Below are the code and all the weights of a small trained network. Each question names an input and a class and asks about switching units off, where a switched-off unit gives its printed mean instead of its output.

import numpy as np


def w(rows, s, z=0):
    codes = np.array(rows[::2]) - 128.0
    scale = np.full(codes.shape[1], s)
    scale[-1] = z or s
    return codes * scale


def f(y):
    return np.maximum(y, 0)


def log_softmax(a):
    a = a - a.max(-1, keepdims=True)
    return a - np.log(np.exp(a).sum(-1, keepdims=True))


def net(x, mask):
    res = np.array(x, float).reshape(1, 4) / 4 @ E
    y = f(res @ A[0][:, :-1].T + A[0][:, -1])
    res = res + np.where(mask, y, B[0][:, -1]) @ B[0][:, :-1]
    return log_softmax(res[-1] @ U[:, :-1].T + U[:, -1])


A, B = {}, {}
E = w([
[215,45,103,129,173,163,118,102],'x0',
[98,131,181,254,152,177,160,16],'x1',
[88,57,195,126,161,119,80,156],'x2',
[145,193,109,13,183,113,26,95],'x3',
],0.0096)
A[0] = w([
[55,168,153,145,89,110,151,150,49],'N0',
[197,179,58,151,70,138,188,155,109],'N1',
[72,22,201,135,140,121,82,205,66],'N2',
[142,110,93,72,90,95,141,251,8],'N3',
[55,191,144,126,93,79,148,192,75],'N4',
[129,67,116,185,76,127,210,202,2],'N5',
[247,28,109,136,135,130,155,132,43],'N6',
],0.015,0.0077)
B[0] = w([
[113,45,76,149,160,178,100,144,194],'N0',
[86,137,98,96,147,49,243,132,236],'N1',
[109,170,44,97,135,68,247,111,238],'N2',
[135,134,177,207,157,156,104,53,251],'N3',
[114,53,85,100,144,183,106,180,226],'N4',
[186,198,196,93,166,118,27,88,245],'N5',
[67,45,62,129,136,212,86,180,237],'N6',
],0.015,0.012)
U = w([
[102,98,91,119,123,142,106,172,69],'0',
[98,125,155,250,138,124,155,51,160],'1',
[152,174,116,50,153,78,63,122,203],'2',
[101,146,93,106,131,65,181,132,57],'3',
[127,130,143,136,110,96,137,179,248],'4',
[146,152,142,163,49,99,111,162,91],'5',
],0.014,0.012)

Each question gives the input, the list of numbers given to net, and the class t.
The units are the neurons (one row each of A and B). Each row of codes is followed by its name. A weight is (code - 128) times the scale printed after its matrix; where a second scale follows, it is the last column's (A, B and U).
mask holds one flag per neuron, in row order. A switched-off neuron (its flag False) gives its mean, the last column of its row in B, instead of its output. The means were averaged over made-up inputs and are rounded, as every weight is.
A unit's drop is (log p(t) with every unit on - log p(t) with that unit switched off) / (log p(t) with every unit on - log p(t) with every unit switched off).
The circuit of an input: a set's keep is (log p(t) with only the set's units on - log p(t) with every unit switched off) / (log p(t) with every unit on - log p(t) with every unit switched off). Starting from all 7 units, units are removed one at a time, each time the one whose removal leaves the highest keep (on an exact tie, the one counted first), for as long as the keep stays at least 0.8.
units of the circuit, in order: the units of the circuit, biggest drop first
most important unit: the unit with the biggest drop
top k neurons: the k neurons with the biggest drops, biggest first
drop of u: that unit's drop, to one decimal
input [5,5,-6,-3], class 3: top 2 neurons -> (N3, N1)
input [1,6,-7,4], class 3: most important unit -> N3
input [-6,6,-4,-5], class 0: top 2 neurons -> (N3, N0)
input [2,-4,-1,0], class 1: units of the circuit, in order -> (N3, N4)
input [1,0,-2,0], class 4: top 3 neurons -> (N3, N2, N5)
input [1,0,-2,1], class 4: units of the circuit, in order -> (N5, N3, N2, N6)
input [-1,-1,-6,5], class 3: top 2 neurons -> (N5, N1)
input [-2,1,1,0], class 4: units of the circuit, in order -> (N3, N5, N6, N2)
input [-2,-2,2,0], class 4: top 2 neurons -> (N5, N6)
input [7,-6,2,7], class 0: top 2 neurons -> (N6, N5)
input [4,-8,1,8], class 1: top 2 neurons -> (N3, N5)
input [-8,-8,1,7], class 0: top 2 neurons -> (N4, N5)
input [7,5,-5,-5], class 0: top 2 neurons -> (N6, N3)
input [3,3,-8,5], class 3: most important unit -> N5
input [-1,4,-6,-1], class 3: top 2 neurons -> (N3, N1)
input [-5,4,3,5], class 0: top 4 neurons -> (N5, N3, N2, N1)
input [-8,2,-7,1], class 0: top 3 neurons -> (N4, N0, N2)
input [5,-3,1,-6], class 2: top 3 neurons -> (N5, N4, N0)
input [1,7,8,6], class 3: units of the circuit, in order -> (N3, N2)
input [-8,1,8,6], class 0: units of the circuit, in order -> (N4)
input [-1,0,8,1], class 3: drop of N2 -> 0.3
input [-5,4,8,-4], class 3: drop of N2 -> 1.2
input [-3,-1,-6,-7], class 2: drop of N2 -> 0.2
